Here is a tiny trained network, its code and every weight. The questions are about switching its units off for an input and a class, where a switched-off unit gives its printed mean instead of its output.

import numpy as np


def w(rows, s, z=0):
    codes = np.array(rows[::2]) - 128.0
    scale = np.full(codes.shape[1], s)
    scale[-1] = z or s
    return codes * scale


def norm(h):
    return h / np.sqrt((h * h).mean(-1, keepdims=True) + 1e-5)


def f(y):
    return np.maximum(y, 0)


def log_softmax(a):
    a = a - a.max(-1, keepdims=True)
    return a - np.log(np.exp(a).sum(-1, keepdims=True))


def net(x, mask):
    res = np.array(x, float).reshape(1, 5) / 4 @ E
    u = 0
    for l in range(3):
        y = f(norm(res) @ A[l][:, :-1].T + A[l][:, -1])
        res = res + np.where(mask[u : u + 4], y, B[l][:, -1]) @ B[l][:, :-1]
        u += 4
    return log_softmax(norm(res)[-1] @ U[:, :-1].T + U[:, -1])


A, B = {}, {}
E = w([
[12,71,68,112,101,101,91,129,42],'x0',
[212,83,209,66,180,118,150,176,122],'x1',
[150,106,134,222,177,166,206,254,75],'x2',
[185,225,59,140,65,69,192,193,175],'x3',
[167,187,96,179,180,137,102,97,97],'x4',
],0.0069)
A[0] = w([
[125,194,136,119,154,111,94,115,96,61],'0.n1',
[66,253,31,211,62,113,113,85,163,22],'0.n2',
[215,234,83,113,83,66,181,219,181,12],'0.n3',
[61,138,68,168,104,114,163,208,46,2],'0.n4',
],0.012,0.0026)
B[0] = w([
[158,121,96,165,124,124,131,114,132,147],'0.n1',
[42,205,129,69,183,167,142,8,175,246],'0.n2',
[250,162,121,137,43,66,155,200,136,253],'0.n3',
[89,69,107,184,201,110,102,185,92,218],'0.n4',
],0.014,0.011)
A[1] = w([
[205,110,162,153,153,172,125,100,106,77],'1.n1',
[165,114,142,148,127,120,139,181,91,125],'1.n2',
[188,94,114,136,87,118,45,50,89,99],'1.n3',
[57,29,138,55,1,112,93,121,123,1],'1.n4',
],0.015,0.0021)
B[1] = w([
[151,129,136,172,158,149,125,112,157,188],'1.n1',
[80,170,135,171,97,125,93,96,161,230],'1.n2',
[172,72,78,77,81,69,93,90,82,196],'1.n3',
[58,91,251,97,110,109,242,157,84,254],'1.n4',
],0.016,0.0084)
A[2] = w([
[219,166,107,54,64,144,138,249,147,128],'2.n1',
[45,71,43,132,194,133,87,250,59,5],'2.n2',
[85,163,94,84,95,195,123,82,123,157],'2.n3',
[35,146,70,109,102,147,118,115,94,183],'2.n4',
],0.015,0.0029)
B[2] = w([
[187,203,138,190,73,59,211,166,49,255],'2.n1',
[54,21,86,217,34,124,5,228,101,241],'2.n2',
[135,157,78,32,207,164,131,149,110,199],'2.n3',
[120,187,125,92,81,186,132,156,207,225],'2.n4',
],0.014,0.0095)
U = w([
[93,23,218,47,133,95,169,156,69,176],'0',
[36,47,79,210,112,133,5,255,116,141],'1',
[215,92,199,239,255,203,82,144,199,5],'2',
[87,191,64,16,194,176,84,73,186,193],'3',
[232,13,88,90,170,96,7,58,108,42],'4',
[232,218,130,180,80,48,178,213,115,191],'5',
],0.0099,0.0028)

Each question gives the input, the list of numbers given to net, and the class t.
The units are the neurons (one row each of A and B). Each row of codes is followed by its name. A weight is (code - 128) times the scale printed after its matrix; where a second scale follows, it is the last column's (A, B and U).
mask holds one flag per neuron, layer by layer. A switched-off neuron (its flag False) gives its mean, the last column of its row in B, instead of its output. The means were averaged over made-up inputs and are rounded, as every weight is.
A unit's drop is (log p(t) with every unit on - log p(t) with that unit switched off) / (log p(t) with every unit on - log p(t) with every unit switched off).
The circuit of an input: a set's keep is (log p(t) with only the set's units on - log p(t) with every unit switched off) / (log p(t) with every unit on - log p(t) with every unit switched off). Starting from all 12 units, units are removed one at a time, each time the one whose removal leaves the highest keep (on an exact tie, the one counted first), for as long as the keep stays at least 0.8.
units of the circuit, in order: the units of the circuit, biggest drop first
most important unit: the unit with the biggest drop
top k neurons: the k neurons with the biggest drops, biggest first
k most important neurons of layer l: the k neurons of layer l with the biggest drops, biggest first
drop of u: that unit's drop, to one decimal
input [-4,5,7,-5,-4], class 2: most important unit => 0.n3
input [-6,-3,-3,-5,-7], class 0: 2 most important neurons of layer 0 => (0.n2 0.n3)
input [2,-3,2,0,-1], class 1: top 2 neurons => (0.n4 2.n2)
input [-1,6,-2,-2,1], class 4: 2 most important neurons of layer 0 => (0.n3 0.n2)
input [0,-1,-4,-7,3], class 4: 2 most important neurons of layer 0 => (0.n2 0.n1)
input [8,-1,-7,-7,5], class 0: top 2 neurons => (0.n2 1.n4)
input [-4,-8,8,-5,8], class 1: top 2 neurons => (0.n4 0.n3)
input [-4,2,8,-4,-8], class 2: 3 most important neurons of layer 0 => (0.n4 0.n3 0.n2)
input [-3,7,-6,0,-8], class 0: 2 most important neurons of layer 0 => (0.n3 0.n2)
input [3,-1,-2,-7,-3], class 0: top 3 neurons => (0.n2 1.n4 0.n4)
input [2,-6,5,5,0], class 1: top 3 neurons => (0.n4 2.n2 1.n2)
input [7,-2,-7,-5,-4], class 0: top 2 neurons => (1.n4 0.n2)
input [1,-1,-5,-6,1], class 0: top 2 neurons => (0.n2 1.n4)
input [-6,-8,-6,8,1], class 3: units of the circuit, in order => (0.n2)
input [-6,-1,2,-8,7], class 2: top 2 neurons => (1.n1 0.n2)
input [-4,-1,-8,-4,2], class 4: top 2 neurons => (0.n2 1.n3)
input [-3,-1,-8,-4,6], class 3: top 3 neurons => (0.n3 2.n2 2.n3)
input [-5,1,-4,-1,7], class 4: 2 most important neurons of layer 0 => (0.n3 0.n2)
input [7,0,-6,1,-1], class 3: top 2 neurons => (0.n3 0.n2)
input [5,-3,-2,-2,-8], class 0: most important unit => 1.n4
input [7,7,-3,4,-8], class 0: top 2 neurons => (1.n4 0.n3)
input [5,4,2,-1,-4], class 1: drop of 0.n4 => 0.1
input [-8,2,-5,-2,6], class 4: drop of 0.n2 => 0.2
input [5,-6,-1,-5,-8], class 0: drop of 1.n4 => 2.7
input [4,-5,-8,-6,-4], class 0: top 2 neurons => (1.n4 0.n2)
